Here is a tiny trained network, its code and every weight. The questions are about switching its units off for an input and a class, where a switched-off unit gives its printed mean instead of its output.

import numpy as np


def w(rows, s, z=0):
    codes = np.array(rows[::2]) - 128.0
    scale = np.full(codes.shape[1], s)
    scale[-1] = z or s
    return codes * scale


def f(y):
    return np.maximum(y, 0)


def log_softmax(a):
    a = a - a.max(-1, keepdims=True)
    return a - np.log(np.exp(a).sum(-1, keepdims=True))


def net(x, mask):
    res = np.array(x, float).reshape(1, 7) / 4 @ E
    y = f(res @ A[0][:, :-1].T + A[0][:, -1])
    res = res + np.where(mask, y, B[0][:, -1]) @ B[0][:, :-1]
    return log_softmax(res[-1] @ U[:, :-1].T + U[:, -1])


A, B = {}, {}
E = w([
[174,136,109,206,131,161,192,107,178,155,49],'x0',
[158,111,83,93,118,5,84,109,166,188,93],'x1',
[99,184,65,157,95,108,181,186,62,130,115],'x2',
[142,115,151,122,119,117,124,146,116,114,100],'x3',
[129,137,123,119,144,133,133,121,122,145,135],'x4',
[133,130,126,126,134,132,126,132,125,135,132],'x5',
[119,132,133,120,137,132,127,134,135,131,113],'x6',
],0.015)
A[0] = w([
[139,162,143,192,129,134,233,98,133,156,61,152],'neuron 0',
[177,155,95,170,164,91,105,128,205,151,61,110],'neuron 1',
[112,161,87,106,116,112,113,102,82,51,171,131],'neuron 2',
[73,163,137,153,101,130,96,128,88,79,162,132],'neuron 3',
[158,118,102,139,61,118,178,152,83,183,126,147],'neuron 4',
[111,139,121,118,103,23,104,126,105,188,120,7],'neuron 5',
[102,52,197,124,156,177,74,96,149,124,162,44],'neuron 6',
[113,85,208,116,168,156,88,63,169,117,140,184],'neuron 7',
[152,153,35,69,81,48,97,123,143,168,102,100],'neuron 8',
[101,125,146,48,125,73,43,134,128,85,198,23],'neuron 9',
[141,76,195,84,143,189,73,68,137,102,154,46],'neuron 10',
[163,96,254,123,183,141,87,77,184,114,176,204],'neuron 11',
[160,139,124,150,131,141,188,148,99,83,154,102],'neuron 12',
[110,143,170,93,139,85,66,139,100,130,187,84],'neuron 13',
[227,51,148,157,154,73,141,56,222,172,96,131],'neuron 14',
[112,80,154,119,143,159,100,136,30,83,148,134],'neuron 15',
[178,167,142,201,133,166,187,146,146,171,71,30],'neuron 16',
[127,127,98,132,114,105,163,131,111,138,107,189],'neuron 17',
[172,143,190,154,150,201,162,115,137,79,154,38],'neuron 18',
[115,64,148,150,145,178,162,134,109,127,142,196],'neuron 19',
[152,136,114,206,122,164,130,127,125,143,90,37],'neuron 20',
[137,141,193,184,175,196,168,125,110,75,158,161],'neuron 21',
[19,167,171,91,133,140,175,200,41,78,181,148],'neuron 22',
[148,150,181,67,188,134,136,94,122,177,150,117],'neuron 23',
[75,93,133,42,129,109,81,137,92,122,180,169],'neuron 24',
],0.0087,0.011)
B[0] = w([
[137,103,124,157,111,147,180,143,177,90,111,221],'neuron 0',
[161,107,104,117,146,174,129,65,71,49,122,196],'neuron 1',
[95,123,106,170,147,108,80,94,77,154,165,179],'neuron 2',
[115,150,133,118,171,148,97,102,88,103,78,182],'neuron 3',
[137,76,144,133,94,101,139,133,148,131,138,178],'neuron 4',
[65,149,186,196,124,106,95,152,99,207,193,162],'neuron 5',
[121,148,187,157,102,80,111,130,91,194,201,182],'neuron 6',
[146,111,126,120,115,143,177,175,161,149,112,227],'neuron 7',
[166,91,153,191,43,114,181,233,215,183,98,205],'neuron 8',
[163,66,69,190,113,166,166,164,201,91,75,191],'neuron 9',
[61,171,147,149,64,65,102,136,115,191,154,189],'neuron 10',
[119,121,102,151,79,134,190,191,183,103,86,254],'neuron 11',
[97,184,128,70,139,117,92,149,113,116,164,164],'neuron 12',
[142,114,123,184,117,163,170,181,175,130,79,182],'neuron 13',
[132,194,79,20,188,183,68,63,41,21,142,238],'neuron 14',
[152,184,118,96,159,142,118,104,66,115,137,195],'neuron 15',
[63,168,154,160,22,79,105,166,170,210,142,184],'neuron 16',
[84,112,155,97,115,82,109,153,134,143,103,180],'neuron 17',
[198,82,47,158,90,212,254,156,206,70,62,180],'neuron 18',
[106,117,157,127,127,106,86,93,107,162,139,199],'neuron 19',
[66,153,170,177,119,93,75,140,99,159,177,156],'neuron 20',
[69,132,155,187,70,118,182,169,163,167,134,228],'neuron 21',
[119,226,110,96,196,116,36,41,67,130,114,247],'neuron 22',
[155,120,117,159,144,136,156,93,88,162,116,161],'neuron 23',
[88,117,166,162,67,99,156,174,152,158,145,225],'neuron 24',
],0.0085,0.017)
U = w([
[95,122,248,178,106,55,123,127,129,149,202,136],'0',
[249,74,15,181,115,109,226,148,170,74,93,43],'1',
[211,138,63,49,253,118,18,2,80,25,164,251],'2',
],0.0086,0.0014)

Each question gives the input, the list of numbers given to net, and the class t.
The units are the neurons (one row each of A and B). Each row of codes is followed by its name. A weight is (code - 128) times the scale printed after its matrix; where a second scale follows, it is the last column's (A, B and U).
mask holds one flag per neuron, in row order. A switched-off neuron (its flag False) gives its mean, the last column of its row in B, instead of its output. The means were averaged over made-up inputs and are rounded, as every weight is.
A unit's drop is (log p(t) with every unit on - log p(t) with that unit switched off) / (log p(t) with every unit on - log p(t) with every unit switched off).
The circuit of an input: a set's keep is (log p(t) with only the set's units on - log p(t) with every unit switched off) / (log p(t) with every unit on - log p(t) with every unit switched off). Starting from the 12 units with the biggest drops (on a tie, the unit counted first), units are removed one at a time, each time the one whose removal leaves the highest keep (on an exact tie, the one counted first), for as long as the keep stays at least 0.8.
units of the circuit, in order: the units of the circuit, biggest drop first
top k neurons: the k neurons with the biggest drops, biggest first
drop of u: that unit's drop, to one decimal
input [-8,0,7,-4,-4,-5,-5], class 2: units of the circuit, in order => [neuron 22]
input [4,0,5,-3,1,-4,0], class 0: top 4 neurons => [neuron 18; neuron 11; neuron 9; neuron 16]
input [2,-4,1,6,0,7,3], class 0: top 2 neurons => [neuron 9; neuron 11]
input [8,-7,1,-6,-7,1,-3], class 0: top 2 neurons => [neuron 16; neuron 20]
input [-3,-4,1,5,-1,8,-8], class 2: top 2 neurons => [neuron 22; neuron 8]
input [1,7,0,5,4,3,-7], class 2: top 3 neurons => [neuron 14; neuron 11; neuron 21]
input [8,0,6,-5,-5,-4,3], class 0: top 2 neurons => [neuron 16; neuron 20]
input [-6,0,2,-7,8,-7,3], class 2: top 2 neurons => [neuron 22; neuron 21]
input [-8,1,-3,1,-1,-5,-1], class 1: top 3 neurons => [neuron 9; neuron 13; neuron 11]
input [1,-1,5,-1,-7,-3,8], class 0: top 3 neurons => [neuron 14; neuron 1; neuron 18]
input [-8,5,-2,1,6,6,3], class 1: top 2 neurons => [neuron 9; neuron 13]
input [2,0,-7,8,-2,-8,-7], class 1: top 3 neurons => [neuron 11; neuron 22; neuron 7]
input [3,4,0,6,4,3,8], class 2: top 2 neurons => [neuron 14; neuron 11]
input [-5,1,0,2,5,8,7], class 1: top neuron => [neuron 9]
input [-4,3,0,-7,8,0,-1], class 1: drop of neuron 19 => 0.3
input [8,5,-7,-5,2,6,-5], class 2: drop of neuron 14 => 1.5
input [-4,-8,8,7,-1,-2,0], class 2: drop of neuron 22 => 0.2
